Below are the code and all the weights of a small trained network. Each question names an input and a target symbol and asks about switching units off, where a switched-off unit gives its printed mean instead of its output.

import numpy as np


def w(rows, s, z=0):
    codes = np.array(rows[::2]) - 128.0
    scale = np.full(codes.shape[1], s)
    scale[-1] = z or s
    return codes * scale


def f(y):
    return np.maximum(y, 0)


def softmax(a):
    e = np.exp(a - a.max(-1, keepdims=True))
    return e / e.sum(-1, keepdims=True)


def log_softmax(a):
    a = a - a.max(-1, keepdims=True)
    return a - np.log(np.exp(a).sum(-1, keepdims=True))


def net(x, mask):
    ids = ['ΓΘΛΣΨΩαβεζημξτφ'.index(c) for c in x.split()]
    T = len(ids)
    res = E[ids] + P[:T]
    u = 0
    for l in range(2):
        r = res
        for j in range(2):
            rows = slice(4 * j, 4 * j + 4)
            q, k, v = (r @ M[l][rows].T for M in (Q, K, V))
            z = softmax(np.where(np.tri(T) > 0, q @ k.T / 4**0.5, -1e9)) @ v
            o = O[l][rows]
            res = res + np.where(mask[u + j], z, o[:, -1]) @ o[:, :-1]
        u += 2
        y = f(res @ A[l][:, :-1].T + A[l][:, -1])
        res = res + np.where(mask[u : u + 4], y, B[l][:, -1]) @ B[l][:, :-1]
        u += 4
    return log_softmax(res[-1] @ U[:, :-1].T + U[:, -1])


Q, K, V, O, A, B = {}, {}, {}, {}, {}, {}
E = w([
[77,135,5,113,139,53,90,131,115,205],'Γ',
[19,111,166,135,124,150,59,142,136,216],'Θ',
[118,129,180,161,160,174,126,114,153,100],'Λ',
[119,166,48,79,148,74,101,123,186,130],'Σ',
[133,197,31,119,85,181,55,200,179,204],'Ψ',
[135,158,227,127,124,96,143,120,168,209],'Ω',
[148,161,92,167,57,38,195,34,193,196],'α',
[134,84,80,132,194,104,222,169,62,144],'β',
[99,137,200,72,120,211,27,112,127,127],'ε',
[131,95,165,92,109,119,83,216,91,98],'ζ',
[119,101,182,195,131,205,165,88,115,138],'η',
[145,145,152,120,92,170,111,178,137,131],'μ',
[136,26,105,160,153,141,117,104,150,50],'ξ',
[85,161,195,110,139,177,111,182,109,151],'τ',
[176,56,216,197,87,213,128,156,100,121],'φ',
],0.018)
P = w([
[52,34,151,105,184,114,182,227,183,77],'0',
[137,160,124,176,160,94,99,152,86,95],'1',
[186,160,122,118,119,100,144,101,73,75],'2',
[156,39,126,89,117,174,170,152,251,142],'3',
[109,176,91,209,167,64,22,155,124,163],'4',
[183,165,113,88,115,89,140,80,68,104],'5',
[163,61,86,2,112,159,130,185,214,190],'6',
[115,177,62,192,181,63,30,121,113,215],'7',
[201,141,145,120,59,83,116,115,103,88],'8',
],0.0098)
Q[0] = w([
[216,17,45,59,161,187,172,206,120,165],'L0H1',
[253,133,215,103,93,74,29,132,183,218],'L0H1',
[121,174,125,187,88,176,30,135,111,79],'L0H1',
[128,238,102,167,90,106,221,202,70,119],'L0H1',
[67,81,229,141,168,89,153,157,239,138],'L0H2',
[41,163,57,238,134,139,115,151,4,116],'L0H2',
[117,91,22,37,142,143,228,125,78,98],'L0H2',
[161,95,174,74,238,103,126,83,159,19],'L0H2',
],0.0061)
K[0] = w([
[143,59,106,85,81,124,144,152,18,124],'L0H1',
[190,152,237,102,113,110,81,114,133,149],'L0H1',
[140,81,144,63,84,144,107,45,204,112],'L0H1',
[176,93,115,115,252,74,197,155,150,97],'L0H1',
[154,58,196,98,182,112,145,22,151,137],'L0H2',
[82,133,2,143,127,84,130,216,77,227],'L0H2',
[95,83,114,207,164,84,134,155,113,20],'L0H2',
[120,119,153,131,128,178,174,180,102,58],'L0H2',
],0.0074)
V[0] = w([
[75,9,113,114,107,117,44,76,167,126],'L0H1',
[124,156,144,140,127,76,106,86,35,198],'L0H1',
[175,154,100,178,101,179,128,192,177,15],'L0H1',
[85,105,70,40,3,184,154,129,147,83],'L0H1',
[157,73,172,75,238,107,88,15,165,65],'L0H2',
[111,168,173,155,141,108,115,110,141,87],'L0H2',
[93,101,39,129,158,128,166,201,115,136],'L0H2',
[3,168,243,204,73,142,250,202,68,74],'L0H2',
],0.0048)
O[0] = w([
[110,126,77,122,100,148,94,120,196,62,169],'L0H1',
[147,79,102,161,127,2,121,67,130,167,74],'L0H1',
[108,84,35,177,116,127,123,109,136,91,139],'L0H1',
[126,123,96,81,158,206,180,74,165,87,77],'L0H1',
[132,140,158,115,138,56,153,140,114,157,2],'L0H2',
[157,76,223,92,108,152,174,81,165,122,82],'L0H2',
[171,87,141,140,78,117,103,148,130,95,219],'L0H2',
[132,112,201,119,135,94,137,138,175,102,26],'L0H2',
],0.0075,0.0024)
A[0] = w([
[131,92,116,35,111,156,96,190,182,202,54],'L0N1',
[163,152,83,214,147,65,108,176,129,139,125],'L0N2',
[173,2,136,57,163,124,81,133,80,116,248],'L0N3',
[170,183,148,188,138,135,57,111,144,70,229],'L0N4',
],0.0076,0.0017)
B[0] = w([
[85,128,198,219,162,126,207,87,146,168,253],'L0N1',
[104,113,123,213,255,110,233,121,23,69,228],'L0N2',
[197,139,87,162,195,245,104,57,170,244,206],'L0N3',
[103,178,71,18,206,140,154,43,114,104,211],'L0N4',
],0.0069,0.007)
Q[1] = w([
[67,140,133,148,134,105,91,155,113,159],'L1H1',
[112,118,138,142,82,155,135,207,144,107],'L1H1',
[128,161,174,88,123,144,107,110,101,116],'L1H1',
[149,56,177,77,49,70,164,92,134,157],'L1H1',
[146,10,144,106,90,87,161,153,158,109],'L1H2',
[148,145,99,103,68,128,148,103,170,162],'L1H2',
[157,106,113,102,92,134,87,158,165,132],'L1H2',
[93,117,107,142,99,131,117,136,110,184],'L1H2',
],0.011)
K[1] = w([
[52,143,115,142,157,92,118,190,115,214],'L1H1',
[92,149,138,200,119,216,128,208,172,117],'L1H1',
[119,111,254,100,139,200,71,124,118,125],'L1H1',
[73,135,185,154,84,19,196,161,133,99],'L1H1',
[133,96,169,121,215,81,156,189,157,13],'L1H2',
[182,146,106,124,63,139,82,143,139,18],'L1H2',
[169,56,130,96,158,186,52,121,175,56],'L1H2',
[112,141,123,116,131,127,82,135,60,139],'L1H2',
],0.0075)
V[1] = w([
[102,181,198,124,113,172,88,147,45,78],'L1H1',
[132,84,133,142,171,158,141,174,99,119],'L1H1',
[177,148,89,108,132,128,120,141,140,145],'L1H1',
[181,129,117,146,105,84,157,194,130,147],'L1H1',
[134,98,99,120,121,132,104,121,90,156],'L1H2',
[132,62,120,109,112,90,197,47,100,72],'L1H2',
[158,147,96,156,116,104,176,174,153,113],'L1H2',
[1,90,141,131,122,128,139,124,101,155],'L1H2',
],0.0092)
O[1] = w([
[154,177,56,119,120,42,124,77,64,177,12],'L1H1',
[192,84,226,95,81,153,146,117,162,141,253],'L1H1',
[136,81,255,131,174,73,31,106,133,125,142],'L1H1',
[132,177,135,186,81,133,96,182,149,45,10],'L1H1',
[140,93,58,129,89,91,166,164,105,33,127],'L1H2',
[122,32,123,125,85,59,167,124,146,164,34],'L1H2',
[134,162,64,218,182,119,209,157,103,114,157],'L1H2',
[108,29,131,134,112,158,54,91,156,36,234],'L1H2',
],0.0072,0.0045)
A[1] = w([
[157,165,160,3,124,138,99,216,93,153,112],'L1N1',
[184,93,162,103,106,157,130,136,150,202,207],'L1N2',
[31,114,171,176,118,129,133,174,116,110,1],'L1N3',
[112,136,194,101,106,114,161,92,33,64,101],'L1N4',
],0.0073,0.0015)
B[1] = w([
[173,103,95,144,142,155,140,188,138,200,168],'L1N1',
[127,119,93,149,110,104,111,103,123,86,253],'L1N2',
[198,90,132,54,99,157,110,95,149,130,189],'L1N3',
[25,162,157,65,78,127,159,170,3,131,163],'L1N4',
],0.014,0.0072)
U = w([
[91,76,71,128,94,100,107,149,86,79,216],'Γ',
[59,114,147,134,70,107,26,118,125,105,183],'Θ',
[110,145,161,34,151,118,218,86,120,80,62],'Λ',
[188,159,116,47,159,63,141,132,167,67,253],'Σ',
[154,212,129,180,153,163,128,95,100,92,50],'Ψ',
[110,145,233,209,168,81,97,112,109,192,245],'Ω',
[126,119,124,224,120,97,186,49,175,218,161],'α',
[145,86,184,132,191,132,194,148,75,126,10],'β',
[135,113,110,69,155,103,123,88,130,183,39],'ε',
[254,119,123,123,143,94,89,157,137,146,78],'ζ',
[65,118,121,120,53,156,201,69,94,118,34],'η',
[214,148,89,51,85,128,178,161,131,112,192],'μ',
[162,87,197,104,191,181,215,90,205,129,156],'ξ',
[76,94,131,93,102,149,158,191,103,160,103],'τ',
[214,148,135,138,54,126,132,42,88,107,58],'φ',
],0.0064,0.0035)

Each question gives the input, a string of symbols that net reads in full, and the target symbol t.
The units are the heads (4 rows each of Q, K, V and O) and the neurons (one row each of A and B). Each row of codes is followed by its name. A weight is (code - 128) times the scale printed after its matrix; where a second scale follows, it is the last column's (O, A, B and U).
mask holds one flag per unit, layer by layer, with each layer's heads first. A switched-off unit (its flag False) gives its mean, the last column of its rows in O or B, instead of its output. The means were averaged over made-up inputs and are rounded, as every weight is.
A unit's drop is (log p(t) with every unit on - log p(t) with that unit switched off) / (log p(t) with every unit on - log p(t) with every unit switched off).
The circuit of an input: a set's keep is (log p(t) with only the set's units on - log p(t) with every unit switched off) / (log p(t) with every unit on - log p(t) with every unit switched off). Starting from all 12 units, units are removed one at a time, each time the one whose removal leaves the highest keep (on an exact tie, the one counted first), for as long as the keep stays at least 0.8.
units of the circuit, in order: the units of the circuit, biggest drop first
unit that matters most: the unit with the biggest drop
k most important neurons: the k neurons with the biggest drops, biggest first
k most important neurons of layer l: the k neurons of layer l with the biggest drops, biggest first
which heads matter: for each layer, one digit per head in row order, 1 if its drop is at least 0.15 and else 0, layers parted by /
input Λ Λ Ψ Ψ ξ μ Θ τ, target Θ: unit that matters most -> L1H2
input ζ ξ Ψ β φ ε Γ η, target Γ: units of the circuit, in order -> (L1H2, L0H2, L0N3)
input τ μ Ψ β μ Ω, target Ω: 2 most important neurons of layer 1 -> (L1N3, L1N2)
input Ω Γ ξ ξ ε Ψ ζ, target ξ: 2 most important neurons -> (L0N1, L0N3)
input μ ξ ε Σ ε, target ε: which heads matter -> 00 / 10
input μ ζ Γ Λ μ, target Γ: 3 most important neurons -> (L0N3, L0N2, L1N3)
input η Ω ε μ ξ φ Γ Σ ζ, target ζ: units of the circuit, in order -> (L0N3, L0N2, L1N1, L1H2)
input Σ ξ Θ ε Γ, target Γ: 2 most important neurons -> (L0N2, L0N3)
input φ ζ ε, target ε: units of the circuit, in order -> (L1H1, L1H2, L0N4)
input Ψ Λ Γ Σ μ Λ Ψ φ, target Ψ: units of the circuit, in order -> (L1H2, L0N1, L0H2)
input μ Γ τ Ψ ξ, target ξ: units of the circuit, in order -> (L1H1, L0N3, L0H1)
input μ ξ ε α φ, target α: which heads matter -> 00 / 11
input Σ Θ α Θ μ, target Θ: 3 most important neurons -> (L0N1, L0N3, L0N2)
input β τ β τ Σ Ψ Γ, target ξ: units of the circuit, in order -> (L1H1, L0N1)
input ξ Ψ Ψ μ μ, target Ψ: units of the circuit, in order -> (L1H2)
input Γ Γ Ω φ φ φ Θ, target ξ: units of the circuit, in order -> (L0N1, L1N3)
input Λ μ τ Γ, target ξ: which heads matter -> 00 / 10
input ξ Γ μ Ψ ζ Θ, target Θ: which heads matter -> 01 / 01
input Ω μ Ω η α Ψ Ψ Λ, target Ψ: units of the circuit, in order -> (L0N1, L1H2, L0H2)
input Θ Γ ζ, target ζ: units of the circuit, in order -> (L0N3, L1N1, L0N1, L1H1)
input μ Σ Λ Ψ μ, target Ψ: which heads matter -> 00 / 01
input Ω η Γ Ω Ψ η Γ, target α: units of the circuit, in order -> (L0N1)
input Ω Ω ξ μ μ, target ξ: 2 most important neurons -> (L0N3, L0N2)
input μ ζ τ, target τ: which heads matter -> 00 / 00
input β ζ Ω β Θ μ Ω, target α: which heads matter -> 10 / 00
input ε Ψ ε μ Ω τ Ω β, target β: 2 most important neurons -> (L0N2, L1N4)
input ε Ψ Γ β Σ Γ Θ Ω μ, target μ: 2 most important neurons of layer 0 -> (L0N2, L0N1)
input Λ ζ Ψ Σ Λ, target Ψ: unit that matters most -> L1H2
